Here is a tiny trained network, its code and every weight. The questions are about switching its units off for an input and a class, where a switched-off unit gives its printed mean instead of its output.

import numpy as np


def w(rows, s, z=0):
    codes = np.array(rows[::2]) - 128.0
    scale = np.full(codes.shape[1], s)
    scale[-1] = z or s
    return codes * scale


def f(y):
    return y / 2 * (1 + np.tanh(0.7978845608 * (y + 0.044715 * y**3)))


def log_softmax(a):
    a = a - a.max(-1, keepdims=True)
    return a - np.log(np.exp(a).sum(-1, keepdims=True))


def net(x, mask):
    res = np.array(x, float).reshape(1, 5) / 4 @ E
    y = f(res @ A[0][:, :-1].T + A[0][:, -1])
    res = res + np.where(mask, y, B[0][:, -1]) @ B[0][:, :-1]
    return log_softmax(res[-1] @ U[:, :-1].T + U[:, -1])


A, B = {}, {}
E = w([
[192,146,54,188,123,152],'x0',
[149,176,82,80,249,120],'x1',
[75,53,46,150,149,51],'x2',
[130,119,124,121,123,134],'x3',
[139,121,140,131,134,113],'x4',
],0.014)
A[0] = w([
[146,133,165,182,80,171,120],'neuron 1',
[74,101,126,233,68,100,157],'neuron 2',
[181,160,185,121,2,145,175],'neuron 3',
[225,180,148,86,161,173,165],'neuron 4',
[253,138,38,217,105,152,202],'neuron 5',
[75,73,42,117,186,61,124],'neuron 6',
[43,69,130,182,62,103,167],'neuron 7',
[148,138,205,151,46,175,186],'neuron 8',
[60,117,173,70,146,119,254],'neuron 9',
[191,182,176,72,167,169,140],'neuron 10',
],0.0098,0.0075)
B[0] = w([
[199,138,73,112,134,110,187],'neuron 1',
[215,66,152,145,62,147,212],'neuron 2',
[119,180,38,111,201,35,246],'neuron 3',
[92,150,147,178,241,189,232],'neuron 4',
[189,149,19,234,147,154,251],'neuron 5',
[191,173,98,70,106,62,217],'neuron 6',
[146,73,199,135,2,110,223],'neuron 7',
[91,184,55,18,174,53,242],'neuron 8',
[20,113,195,26,152,111,228],'neuron 9',
[57,26,175,179,204,249,228],'neuron 10',
],0.0091,0.014)
U = w([
[87,167,129,17,159,50,200],'0',
[182,214,72,124,157,81,135],'1',
[122,91,250,93,57,110,160],'2',
[193,62,130,205,80,158,67],'3',
[67,81,223,93,157,205,146],'4',
[121,126,147,222,156,212,2],'5',
],0.012,0.0027)

Each question gives the input, the list of numbers given to net, and the class t.
The units are the neurons (one row each of A and B). Each row of codes is followed by its name. A weight is (code - 128) times the scale printed after its matrix; where a second scale follows, it is the last column's (A, B and U).
mask holds one flag per neuron, in row order. A switched-off neuron (its flag False) gives its mean, the last column of its row in B, instead of its output. The means were averaged over made-up inputs and are rounded, as every weight is.
A unit's drop is (log p(t) with every unit on - log p(t) with that unit switched off) / (log p(t) with every unit on - log p(t) with every unit switched off).
The circuit of an input: a set's keep is (log p(t) with only the set's units on - log p(t) with every unit switched off) / (log p(t) with every unit on - log p(t) with every unit switched off). Starting from all 10 units, units are removed one at a time, each time the one whose removal leaves the highest keep (on an exact tie, the one counted first), for as long as the keep stays at least 0.8.
circuit, biggest first: the units of the circuit, biggest drop first
unit that matters most: the unit with the biggest drop
top k neurons: the k neurons with the biggest drops, biggest first
drop when u is switched off: that unit's drop, to one decimal
input [0,-7,2,-4,2], class 2: top 2 neurons : (neuron 7; neuron 5)
input [-3,-8,-2,-2,6], class 0: circuit, biggest first : (neuron 8)
input [7,1,-3,4,7], class 5: circuit, biggest first : (neuron 6; neuron 4)
input [2,0,8,2,1], class 3: top 3 neurons : (neuron 8; neuron 3; neuron 7)
input [-2,1,-6,4,2], class 4: top 2 neurons : (neuron 10; neuron 6)
input [2,-7,-1,-4,-7], class 1: top 2 neurons : (neuron 8; neuron 3)
input [0,1,-5,-5,-3], class 4: top 2 neurons : (neuron 10; neuron 5)
input [0,-4,-3,5,-1], class 0: top 2 neurons : (neuron 5; neuron 8)
input [2,-4,1,7,2], class 3: top 4 neurons : (neuron 2; neuron 7; neuron 6; neuron 9)
input [5,-4,1,6,-6], class 3: top 3 neurons : (neuron 2; neuron 6; neuron 7)
input [1,-7,0,-8,5], class 1: top 2 neurons : (neuron 8; neuron 3)
input [-4,1,-3,4,-7], class 4: top 2 neurons : (neuron 6; neuron 10)
input [-3,-7,0,5,-1], class 0: top 4 neurons : (neuron 8; neuron 3; neuron 10; neuron 1)
input [8,-6,-1,8,4], class 1: unit that matters most : neuron 3
input [6,-2,1,-7,6], class 3: top 2 neurons : (neuron 8; neuron 3)
input [1,-7,-3,1,6], class 1: top 2 neurons : (neuron 9; neuron 1)
input [8,-4,1,-4,-4], class 3: top 2 neurons : (neuron 2; neuron 6)
input [1,-4,7,-1,-1], class 3: top 3 neurons : (neuron 9; neuron 2; neuron 8)
input [-1,0,8,4,-1], class 2: drop when neuron 3 is switched off : 0.2
input [0,-1,6,0,-6], class 2: unit that matters most : neuron 5
input [8,1,-1,-7,-8], class 5: drop when neuron 8 is switched off : 0.5
input [-2,-7,0,8,2], class 0: drop when neuron 8 is switched off : 3.9
input [0,-3,6,-4,0], class 2: drop when neuron 5 is switched off : 0.3
